Here is a tiny trained network, its code and every weight. The questions are about switching its units off for an input and a class, where a switched-off unit gives its printed mean instead of its output.

import numpy as np


def w(rows, s, z=0):
    codes = np.array(rows[::2]) - 128.0
    scale = np.full(codes.shape[1], s)
    scale[-1] = z or s
    return codes * scale


def norm(h):
    return h / np.sqrt((h * h).mean(-1, keepdims=True) + 1e-5)


def f(y):
    return np.maximum(y, 0)


def log_softmax(a):
    a = a - a.max(-1, keepdims=True)
    return a - np.log(np.exp(a).sum(-1, keepdims=True))


def net(x, mask):
    res = np.array(x, float).reshape(1, 5) / 4 @ E
    u = 0
    for l in range(2):
        y = f(norm(res) @ A[l][:, :-1].T + A[l][:, -1])
        res = res + np.where(mask[u : u + 7], y, B[l][:, -1]) @ B[l][:, :-1]
        u += 7
    return log_softmax(norm(res)[-1] @ U[:, :-1].T + U[:, -1])


A, B = {}, {}
E = w([
[104,117,209,151,113,22,204,93,88,229,152],'x0',
[204,196,100,80,58,148,226,181,74,167,77],'x1',
[106,232,187,232,81,248,163,113,211,178,198],'x2',
[52,121,134,108,103,132,187,104,180,91,63],'x3',
[123,39,3,190,179,198,174,144,100,197,68],'x4',
],0.0046)
A[0] = w([
[87,175,170,88,52,186,184,97,226,137,159,122],'0.n0',
[148,231,206,41,69,83,77,131,118,49,119,11],'0.n1',
[188,160,120,77,85,176,23,231,195,22,82,38],'0.n2',
[27,128,113,83,67,101,209,82,237,56,16,8],'0.n3',
[190,244,108,40,79,136,170,220,130,127,84,26],'0.n4',
[253,145,129,155,150,126,23,195,37,172,239,1],'0.n5',
[141,203,201,81,84,92,64,117,166,55,182,34],'0.n6',
],0.0056,0.0077)
B[0] = w([
[179,154,157,144,158,135,91,166,107,116,136,254],'0.n0',
[141,64,59,135,111,120,166,150,214,200,41,218],'0.n1',
[84,124,97,130,199,158,202,45,61,36,140,226],'0.n2',
[97,174,110,168,89,46,25,172,24,108,41,185],'0.n3',
[92,36,153,117,83,128,105,138,104,123,216,207],'0.n4',
[51,182,129,164,79,50,59,215,81,91,7,179],'0.n5',
[137,92,57,200,104,117,147,133,208,151,109,219],'0.n6',
],0.011,0.0043)
A[1] = w([
[125,90,138,3,128,66,113,89,87,79,103,54],'1.n0',
[135,146,194,129,110,18,148,99,144,183,132,2],'1.n1',
[80,82,161,132,131,104,44,79,185,69,153,43],'1.n2',
[177,117,123,2,151,58,119,115,165,99,98,32],'1.n3',
[149,133,170,120,127,75,172,77,76,179,100,54],'1.n4',
[188,119,149,34,31,142,201,164,95,88,118,78],'1.n5',
[170,58,77,125,172,120,125,131,99,177,37,104],'1.n6',
],0.0085,0.0048)
B[1] = w([
[166,211,190,153,156,167,88,158,137,160,189,201],'1.n0',
[122,114,1,94,170,180,169,79,110,14,34,176],'1.n1',
[108,84,110,46,68,65,159,155,63,229,195,172],'1.n2',
[195,222,190,193,133,193,177,182,189,119,177,164],'1.n3',
[81,136,85,131,168,153,122,92,91,59,156,166],'1.n4',
[80,59,124,77,189,55,68,122,136,203,175,180],'1.n5',
[130,159,164,156,57,152,146,102,188,125,118,254],'1.n6',
],0.0095,0.0075)
U = w([
[67,173,89,198,99,56,61,208,52,119,46,157],'0',
[161,79,69,171,107,148,190,112,228,171,90,159],'1',
[203,208,227,148,148,181,127,143,155,108,194,123],'2',
[99,116,51,108,212,179,191,44,59,39,134,137],'3',
[93,39,120,79,97,79,128,158,68,194,203,149],'4',
[140,102,137,163,114,96,128,151,111,110,101,164],'5',
[254,49,245,24,184,108,82,24,118,115,21,3],'6',
[235,56,246,12,177,109,78,23,125,114,24,3],'7',
],0.016,0.015)

Each question gives the input, the list of numbers given to net, and the class t.
The units are the neurons (one row each of A and B). Each row of codes is followed by its name. A weight is (code - 128) times the scale printed after its matrix; where a second scale follows, it is the last column's (A, B and U).
mask holds one flag per neuron, layer by layer. A switched-off neuron (its flag False) gives its mean, the last column of its row in B, instead of its output. The means were averaged over made-up inputs and are rounded, as every weight is.
A unit's drop is (log p(t) with every unit on - log p(t) with that unit switched off) / (log p(t) with every unit on - log p(t) with every unit switched off).
The circuit of an input: a set's keep is (log p(t) with only the set's units on - log p(t) with every unit switched off) / (log p(t) with every unit on - log p(t) with every unit switched off). Starting from the 12 units with the biggest drops (on a tie, the unit counted first), units are removed one at a time, each time the one whose removal leaves the highest keep (on an exact tie, the one counted first), for as long as the keep stays at least 0.8.
circuit, biggest first: the units of the circuit, biggest drop first
most important unit: the unit with the biggest drop
top k neurons: the k neurons with the biggest drops, biggest first
k most important neurons of layer l: the k neurons of layer l with the biggest drops, biggest first
input [-6,7,5,4,1], class 4: most important unit => 0.n4
input [1,-6,6,6,2], class 0: circuit, biggest first => 0.n3, 1.n6
input [-4,-5,-3,-2,5], class 1: top 2 neurons => 0.n4, 1.n6
input [-3,-6,-1,3,5], class 4: top 3 neurons => 1.n2, 0.n1, 0.n6
input [-6,-2,-7,-6,8], class 1: top 2 neurons => 1.n6, 0.n3
input [-5,-3,-5,-3,-6], class 1: circuit, biggest first => 0.n1, 0.n6
input [-8,7,7,-2,1], class 3: 2 most important neurons of layer 1 => 1.n0, 1.n6
input [-1,5,2,-3,-4], class 4: 2 most important neurons of layer 0 => 0.n4, 0.n3
input [-2,6,-7,-2,-6], class 2: top 2 neurons => 1.n3, 1.n0
input [0,-6,-1,-2,5], class 4: top 4 neurons => 0.n1, 1.n2, 0.n6, 1.n1
input [-5,-7,-8,0,-5], class 2: top 3 neurons => 1.n3, 1.n0, 0.n4
input [7,8,7,-2,-2], class 4: top 2 neurons => 1.n5, 1.n6
input [-6,0,6,6,-3], class 0: 3 most important neurons of layer 0 => 0.n3, 0.n0, 0.n6
input [0,3,1,-3,-5], class 1: circuit, biggest first => 0.n1
input [-6,4,8,8,-1], class 0: top 2 neurons => 0.n3, 1.n0
input [-1,2,-7,-1,-6], class 2: 3 most important neurons of layer 1 => 1.n3, 1.n0, 1.n1
input [7,6,8,-1,5], class 2: top 2 neurons => 0.n1, 0.n0
input [2,-6,-6,5,4], class 2: circuit, biggest first => 1.n0, 0.n6, 1.n6, 0.n1
input [-8,7,7,-2,5], class 3: 3 most important neurons of layer 0 => 0.n1, 0.n2, 0.n6
input [-8,2,4,-2,-2], class 3: most important unit => 0.n2
input [-7,-2,2,6,-1], class 3: 2 most important neurons of layer 0 => 0.n2, 0.n5
input [-5,1,1,7,6], class 0: top 2 neurons => 0.n3, 0.n1
